Below are the code and all the weights of a small trained network. Each question names an input and a class and asks about switching units off, where a switched-off unit gives its printed mean instead of its output.

import numpy as np


def w(rows, s, z=0):
    codes = np.array(rows[::2]) - 128.0
    scale = np.full(codes.shape[1], s)
    scale[-1] = z or s
    return codes * scale


def norm(h):
    return h / np.sqrt((h * h).mean(-1, keepdims=True) + 1e-5)


def f(y):
    return np.maximum(y, 0)


def log_softmax(a):
    a = a - a.max(-1, keepdims=True)
    return a - np.log(np.exp(a).sum(-1, keepdims=True))


def net(x, mask):
    res = np.array(x, float).reshape(1, 8) / 4 @ E
    u = 0
    for l in range(4):
        y = f(norm(res) @ A[l][:, :-1].T + A[l][:, -1])
        res = res + np.where(mask[u : u + 3], y, B[l][:, -1]) @ B[l][:, :-1]
        u += 3
    return log_softmax(norm(res)[-1] @ U[:, :-1].T + U[:, -1])


A, B = {}, {}
E = w([
[101,202,155,110,153,183,99,84,162,235,129],'x0',
[200,49,65,97,91,166,104,202,147,96,155],'x1',
[161,127,41,164,161,171,89,152,173,59,194],'x2',
[84,121,160,63,133,127,106,121,142,127,175],'x3',
[66,91,169,66,195,57,132,128,151,146,170],'x4',
[207,82,175,209,197,148,29,150,86,110,167],'x5',
[144,153,171,90,92,118,123,94,249,92,135],'x6',
[52,87,114,159,43,97,104,37,48,116,161],'x7',
],0.013)
A[0] = w([
[250,62,129,162,156,154,27,184,78,122,210,3],'L0N1',
[76,144,150,145,2,125,191,85,59,98,35,125],'L0N2',
[122,107,186,125,144,118,47,81,127,207,251,41],'L0N3',
],0.0078,0.0045)
B[0] = w([
[91,108,231,190,156,181,49,255,3,44,127,251],'L0N1',
[127,194,116,179,49,121,116,115,51,150,170,254],'L0N2',
[91,204,112,145,134,82,116,82,217,236,59,220],'L0N3',
],0.0095,0.0059)
A[1] = w([
[211,28,137,153,226,89,73,183,92,76,133,3],'L1N1',
[121,179,57,188,171,254,103,69,138,92,181,242],'L1N2',
[99,146,212,137,71,184,154,42,148,66,42,153],'L1N3',
],0.0091,0.0032)
B[1] = w([
[205,92,219,115,59,101,158,175,91,133,197,243],'L1N1',
[130,163,44,232,88,90,113,169,146,129,159,253],'L1N2',
[126,165,119,136,135,4,116,178,107,160,176,210],'L1N3',
],0.012,0.0071)
A[2] = w([
[202,139,118,135,153,131,218,179,137,152,75,137],'L2N1',
[130,145,93,144,188,214,113,58,173,141,75,3],'L2N2',
[65,61,131,174,55,131,172,37,6,154,71,141],'L2N3',
],0.013,0.0048)
B[2] = w([
[167,246,66,140,135,144,120,98,214,104,36,195],'L2N1',
[196,133,65,118,76,82,52,237,210,74,48,141],'L2N2',
[17,254,31,209,90,122,139,123,188,43,170,255],'L2N3',
],0.014,0.0093)
A[3] = w([
[157,73,81,152,13,117,184,101,123,86,107,148],'L3N1',
[167,52,190,8,164,205,131,141,192,143,54,1],'L3N2',
[214,126,111,139,145,220,193,159,102,76,41,135],'L3N3',
],0.011,0.0034)
B[3] = w([
[94,119,98,132,33,82,109,75,180,164,79,253],'L3N1',
[117,144,5,165,46,155,136,163,87,244,145,181],'L3N2',
[108,158,151,92,164,62,91,66,184,187,98,252],'L3N3',
],0.017,0.0049)
U = w([
[154,162,246,55,206,104,116,90,187,211,89,90],'0',
[98,228,37,183,84,124,133,88,197,144,87,243],'1',
[81,50,212,102,97,51,180,93,94,26,191,66],'2',
[71,31,58,4,100,170,236,140,133,148,213,1],'3',
[188,77,137,193,178,208,58,189,37,99,199,54],'4',
],0.015,0.0069)

Each question gives the input, the list of numbers given to net, and the class t.
The units are the neurons (one row each of A and B). Each row of codes is followed by its name. A weight is (code - 128) times the scale printed after its matrix; where a second scale follows, it is the last column's (A, B and U).
mask holds one flag per neuron, layer by layer. A switched-off neuron (its flag False) gives its mean, the last column of its row in B, instead of its output. The means were averaged over made-up inputs and are rounded, as every weight is.
A unit's drop is (log p(t) with every unit on - log p(t) with that unit switched off) / (log p(t) with every unit on - log p(t) with every unit switched off).
The circuit of an input: a set's keep is (log p(t) with only the set's units on - log p(t) with every unit switched off) / (log p(t) with every unit on - log p(t) with every unit switched off). Starting from all 12 units, units are removed one at a time, each time the one whose removal leaves the highest keep (on an exact tie, the one counted first), for as long as the keep stays at least 0.8.
circuit, biggest first: the units of the circuit, biggest drop first
unit that matters most: the unit with the biggest drop
k most important neurons: the k neurons with the biggest drops, biggest first
k most important neurons of layer l: the k neurons of layer l with the biggest drops, biggest first
drop when u is switched off: that unit's drop, to one decimal
input [4,5,-2,-2,8,-1,-5,0], class 3: unit that matters most -> L2N3
input [-1,0,8,7,-2,0,-1,2], class 4: circuit, biggest first -> (L0N1, L2N3)
input [-1,-7,-8,8,7,-2,8,1], class 0: circuit, biggest first -> (L2N3, L1N3)
input [-3,-8,7,1,4,2,4,-7], class 0: 2 most important neurons -> (L2N3, L0N2)
input [-8,7,-6,4,8,3,4,-8], class 4: 2 most important neurons -> (L1N1, L3N2)
input [0,-5,-8,4,-2,5,5,0], class 0: 2 most important neurons -> (L1N3, L2N3)
input [-7,-2,3,5,5,-3,7,5], class 2: 2 most important neurons of layer 1 -> (L1N2, L1N3)
input [6,0,-3,-3,4,4,4,4], class 0: circuit, biggest first -> (L2N3, L0N2, L1N3)
input [-1,-1,-3,4,-5,4,-5,-6], class 0: circuit, biggest first -> (L3N3, L2N3)
input [-5,-3,7,4,4,0,1,-5], class 4: 2 most important neurons -> (L3N1, L2N3)
input [-8,1,-1,1,6,1,-7,2], class 2: drop when L1N1 is switched off -> 0.3
input [6,1,8,-3,-6,7,-1,3], class 4: drop when L0N1 is switched off -> 0.2
input [4,7,6,-7,0,3,-4,-1], class 4: drop when L2N3 is switched off -> 0.0
input [-2,3,5,-5,0,5,2,-2], class 4: unit that matters most -> L0N1
